Below are the code and all the weights of a small trained network. Each question names an input and a class and asks about switching units off, where a switched-off unit gives its printed mean instead of its output.

import numpy as np


def w(rows, s, z=0):
    codes = np.array(rows[::2]) - 128.0
    scale = np.full(codes.shape[1], s)
    scale[-1] = z or s
    return codes * scale


def f(y):
    return np.maximum(y, 0)


def log_softmax(a):
    a = a - a.max(-1, keepdims=True)
    return a - np.log(np.exp(a).sum(-1, keepdims=True))


def net(x, mask):
    res = np.array(x, float).reshape(1, 8) / 4 @ E
    y = f(res @ A[0][:, :-1].T + A[0][:, -1])
    res = res + np.where(mask, y, B[0][:, -1]) @ B[0][:, :-1]
    return log_softmax(res[-1] @ U[:, :-1].T + U[:, -1])


A, B = {}, {}
E = w([
[155,231,150,174,180,223,117],'x0',
[134,131,129,124,122,130,127],'x1',
[12,101,232,156,39,154,113],'x2',
[147,139,131,114,111,134,126],'x3',
[104,122,118,127,140,132,121],'x4',
[107,222,177,98,161,25,81],'x5',
[118,127,123,128,129,128,126],'x6',
[115,121,127,138,139,124,130],'x7',
],0.011)
A[0] = w([
[140,141,147,173,127,217,188,119],'n0',
[159,185,170,101,194,164,95,242],'n1',
[161,51,84,122,107,185,160,203],'n2',
[168,122,95,68,128,59,124,153],'n3',
[102,192,184,104,142,84,97,78],'n4',
[96,203,177,132,136,87,100,173],'n5',
[108,182,151,129,134,76,114,186],'n6',
[127,112,160,116,125,66,140,89],'n7',
[116,78,172,136,133,239,129,106],'n8',
[145,80,65,109,107,166,124,47],'n9',
[152,94,163,72,140,164,116,141],'n10',
[124,145,167,132,128,182,191,128],'n11',
[140,175,128,158,155,148,113,36],'n12',
[108,78,119,96,89,111,145,218],'n13',
[115,51,117,68,60,94,155,48],'n14',
[93,87,225,122,99,107,123,62],'n15',
[156,125,77,58,194,60,156,160],'n16',
[191,134,44,141,191,130,126,184],'n17',
[176,133,79,128,187,132,174,93],'n18',
[99,123,169,158,115,254,138,117],'n19',
[130,89,61,140,90,161,167,174],'n20',
[154,202,138,181,165,176,88,78],'n21',
[157,141,75,103,179,171,185,1],'n22',
],0.0096,0.0079)
B[0] = w([
[151,150,62,149,121,45,76,200],'n0',
[76,140,184,179,76,116,105,241],'n1',
[77,121,181,123,112,163,162,245],'n2',
[151,218,101,158,74,70,105,197],'n3',
[75,28,204,129,148,248,193,190],'n4',
[143,90,142,79,149,190,181,219],'n5',
[166,84,35,84,163,76,62,205],'n6',
[163,150,54,111,133,135,82,162],'n7',
[145,179,117,162,139,113,44,203],'n8',
[213,69,85,51,187,117,156,166],'n9',
[111,159,135,136,100,108,117,148],'n10',
[143,128,85,214,111,116,72,170],'n11',
[183,109,95,33,209,119,205,153],'n12',
[222,79,69,41,159,165,193,224],'n13',
[26,113,209,167,57,236,154,196],'n14',
[140,83,143,78,139,145,191,199],'n15',
[200,160,2,206,129,70,81,223],'n16',
[141,58,162,63,145,214,217,248],'n17',
[74,80,226,107,135,153,165,196],'n18',
[150,219,75,182,125,81,81,218],'n19',
[80,99,193,128,123,167,198,214],'n20',
[142,46,197,95,172,206,237,197],'n21',
[24,163,218,215,31,211,58,170],'n22',
],0.0071,0.012)
U = w([
[145,107,95,37,152,163,171,2],'0',
[32,125,181,159,91,174,139,211],'1',
[142,185,4,175,116,57,32,236],'2',
],0.014,0.0016)

Each question gives the input, the list of numbers given to net, and the class t.
The units are the neurons (one row each of A and B). Each row of codes is followed by its name. A weight is (code - 128) times the scale printed after its matrix; where a second scale follows, it is the last column's (A, B and U).
mask holds one flag per neuron, in row order. A switched-off neuron (its flag False) gives its mean, the last column of its row in B, instead of its output. The means were averaged over made-up inputs and are rounded, as every weight is.
A unit's drop is (log p(t) with every unit on - log p(t) with that unit switched off) / (log p(t) with every unit on - log p(t) with every unit switched off).
The circuit of an input: a set's keep is (log p(t) with only the set's units on - log p(t) with every unit switched off) / (log p(t) with every unit on - log p(t) with every unit switched off). Starting from the 12 units with the biggest drops (on a tie, the unit counted first), units are removed one at a time, each time the one whose removal leaves the highest keep (on an exact tie, the one counted first), for as long as the keep stays at least 0.8.
circuit, biggest first: the units of the circuit, biggest drop first
most important unit: the unit with the biggest drop
k most important neurons: the k neurons with the biggest drops, biggest first
drop of u: that unit's drop, to one decimal
input [1,5,8,-5,-6,-1,0,5], class 2: most important unit : n19
input [0,2,4,6,-7,4,-2,5], class 0: circuit, biggest first : [n14; n6]
input [-5,-8,1,-2,1,8,5,5], class 0: 3 most important neurons : [n4; n5; n19]
input [-8,-8,1,-7,-6,-7,4,-6], class 1: 4 most important neurons : [n14; n2; n20; n6]
input [1,8,4,0,-7,-8,8,1], class 2: 2 most important neurons : [n19; n0]
input [1,4,-2,-8,2,-8,-6,-2], class 1: 2 most important neurons : [n22; n2]
input [5,7,-8,-8,-1,0,1,7], class 1: 2 most important neurons : [n22; n1]
input [1,5,-6,2,8,0,-8,4], class 1: 2 most important neurons : [n22; n13]
input [-1,-7,0,-2,6,5,-3,2], class 2: 2 most important neurons : [n17; n21]
input [2,-2,-8,7,-1,-1,8,1], class 1: 2 most important neurons : [n22; n13]
input [3,-7,-1,-7,-8,6,4,8], class 0: 2 most important neurons : [n6; n14]
input [-5,0,2,-7,8,8,8,8], class 0: 2 most important neurons : [n4; n5]
input [-2,-4,7,-3,0,2,4,6], class 0: drop of n13 : 0.2
input [2,-2,-4,-8,0,-6,-5,-1], class 1: circuit, biggest first : [n22]
input [3,1,1,2,1,0,0,-5], class 2: drop of n17 : 0.2
input [3,7,-4,-7,0,-8,-5,-6], class 1: drop of n22 : 0.2
input [-1,-1,4,-3,-1,1,-5,8], class 0: drop of n1 : 0.2
